Here is a tiny trained network, its code and every weight. The questions are about switching its units off for an input and a class, where a switched-off unit gives its printed mean instead of its output.

import numpy as np


def w(rows, s, z=0):
    codes = np.array(rows[::2]) - 128.0
    scale = np.full(codes.shape[1], s)
    scale[-1] = z or s
    return codes * scale


def norm(h):
    return h / np.sqrt((h * h).mean(-1, keepdims=True) + 1e-5)


def f(y):
    return np.maximum(y, 0)


def log_softmax(a):
    a = a - a.max(-1, keepdims=True)
    return a - np.log(np.exp(a).sum(-1, keepdims=True))


def net(x, mask):
    res = np.array(x, float).reshape(1, 7) / 4 @ E
    u = 0
    for l in range(3):
        y = f(norm(res) @ A[l][:, :-1].T + A[l][:, -1])
        res = res + np.where(mask[u : u + 4], y, B[l][:, -1]) @ B[l][:, :-1]
        u += 4
    return log_softmax(norm(res)[-1] @ U[:, :-1].T + U[:, -1])


A, B = {}, {}
E = w([
[101,110,118,36,134,65,124,249,189,98,152],'x0',
[123,45,242,114,121,114,85,175,137,92,143],'x1',
[50,60,165,18,41,63,120,88,47,225,41],'x2',
[225,59,162,110,109,60,123,101,171,172,104],'x3',
[77,253,112,52,174,85,127,161,107,122,131],'x4',
[185,107,46,138,201,62,178,103,63,212,79],'x5',
[241,168,120,112,112,99,68,119,184,163,105],'x6',
],0.0046)
A[0] = w([
[193,190,49,209,154,163,210,93,109,96,126,77],'L0N0',
[104,144,150,211,160,150,143,147,142,13,194,71],'L0N1',
[158,158,98,114,130,91,113,106,154,143,1,4],'L0N2',
[147,20,193,169,42,146,108,50,116,187,91,127],'L0N3',
],0.0054,0.0034)
B[0] = w([
[121,159,116,145,110,147,73,132,146,177,150,220],'L0N0',
[158,126,161,121,96,203,117,87,163,108,76,229],'L0N1',
[127,141,140,162,110,184,144,185,145,75,100,153],'L0N2',
[176,115,160,79,119,141,222,117,111,10,106,253],'L0N3',
],0.012,0.0052)
A[1] = w([
[102,91,196,170,165,218,134,166,169,4,237,50],'L1N0',
[218,59,125,144,149,59,83,191,215,128,139,69],'L1N1',
[102,165,149,143,193,133,142,148,157,55,167,7],'L1N2',
[71,217,59,231,108,255,211,2,40,154,137,50],'L1N3',
],0.0048,0.0021)
B[1] = w([
[164,130,192,37,32,132,154,139,110,102,42,254],'L1N0',
[151,77,84,37,161,15,172,111,150,67,198,182],'L1N1',
[116,2,173,88,118,211,122,135,159,140,96,156],'L1N2',
[166,43,53,107,187,41,107,135,147,82,187,249],'L1N3',
],0.0071,0.005)
A[2] = w([
[216,193,188,135,136,129,171,160,171,183,103,39],'L2N0',
[158,47,74,178,166,95,199,146,128,207,128,2],'L2N1',
[192,30,194,143,27,87,154,55,93,143,95,46],'L2N2',
[99,127,159,181,123,99,216,173,1,118,40,1],'L2N3',
],0.0048,0.00077)
B[2] = w([
[41,47,172,104,104,147,154,103,165,43,110,166],'L2N0',
[101,133,130,75,141,74,144,254,109,135,161,156],'L2N1',
[159,67,127,117,167,224,123,121,110,53,120,254],'L2N2',
[87,164,153,172,116,154,48,96,149,225,77,190],'L2N3',
],0.0084,0.0051)
U = w([
[181,56,175,80,104,205,182,117,131,3,78,230],'0',
[144,157,179,148,167,149,156,76,53,187,46,7],'1',
[148,114,182,198,154,116,180,110,116,167,191,2],'2',
[2,170,169,96,81,81,102,191,102,216,94,134],'3',
[147,99,27,112,216,36,134,156,104,129,195,177],'4',
[190,223,81,212,146,208,44,102,183,171,171,91],'5',
],0.01,0.0039)

Each question gives the input, the list of numbers given to net, and the class t.
The units are the neurons (one row each of A and B). Each row of codes is followed by its name. A weight is (code - 128) times the scale printed after its matrix; where a second scale follows, it is the last column's (A, B and U).
mask holds one flag per neuron, layer by layer. A switched-off neuron (its flag False) gives its mean, the last column of its row in B, instead of its output. The means were averaged over made-up inputs and are rounded, as every weight is.
A unit's drop is (log p(t) with every unit on - log p(t) with that unit switched off) / (log p(t) with every unit on - log p(t) with every unit switched off).
The circuit of an input: a set's keep is (log p(t) with only the set's units on - log p(t) with every unit switched off) / (log p(t) with every unit on - log p(t) with every unit switched off). Starting from all 12 units, units are removed one at a time, each time the one whose removal leaves the highest keep (on an exact tie, the one counted first), for as long as the keep stays at least 0.8.
units of the circuit, in order: the units of the circuit, biggest drop first
most important unit: the unit with the biggest drop
k most important neurons of layer l: the k neurons of layer l with the biggest drops, biggest first
drop of u: that unit's drop, to one decimal
input [-8,-6,-1,0,-3,5,-7], class 4: units of the circuit, in order	L1N3
input [-4,-6,-3,-4,1,-2,-8], class 5: 3 most important neurons of layer 0	L0N0, L0N3, L0N1
input [-5,8,-6,-6,0,6,0], class 5: units of the circuit, in order	L0N0, L0N3
input [5,4,6,8,8,-1,-4], class 3: units of the circuit, in order	L0N3, L0N1
input [6,4,5,-3,6,-8,-6], class 3: units of the circuit, in order	L0N3, L2N2
input [-4,-1,-7,-4,6,1,6], class 5: 2 most important neurons of layer 0	L0N0, L0N3
input [8,6,-4,-4,-2,7,5], class 4: units of the circuit, in order	L0N3, L1N1
input [-7,-8,1,-2,-6,8,8], class 4: units of the circuit, in order	L1N3, L0N1
input [4,3,-4,6,7,0,7], class 4: 2 most important neurons of layer 1	L1N1, L1N0
input [6,2,4,2,4,-2,7], class 4: 2 most important neurons of layer 1	L1N1, L1N0
input [-5,-4,0,4,5,-2,0], class 5: 3 most important neurons of layer 0	L0N0, L0N3, L0N2
input [4,-6,2,-3,5,-5,-5], class 3: 2 most important neurons of layer 0	L0N3, L0N1
input [-8,8,8,-5,5,1,-8], class 1: 2 most important neurons of layer 2	L2N3, L2N0
input [5,3,5,1,8,3,1], class 3: most important unit	L1N3
input [-4,-6,-3,0,4,-8,2], class 5: 2 most important neurons of layer 0	L0N3, L0N0
input [3,0,-4,1,8,3,4], class 4: 2 most important neurons of layer 1	L1N0, L1N1
input [4,-7,-7,-6,3,7,1], class 5: 2 most important neurons of layer 0	L0N0, L0N3
input [7,-5,5,3,6,8,2], class 3: 2 most important neurons of layer 1	L1N3, L1N1
input [-5,-7,5,-4,2,2,-5], class 4: drop of L1N3	0.5
input [-5,-8,-2,-6,-3,-3,-2], class 5: most important unit	L0N0
input [-4,-8,-7,6,-1,-6,3], class 5: drop of L0N0	0.3
input [-5,2,-4,-5,6,0,7], class 5: drop of L0N3	0.3
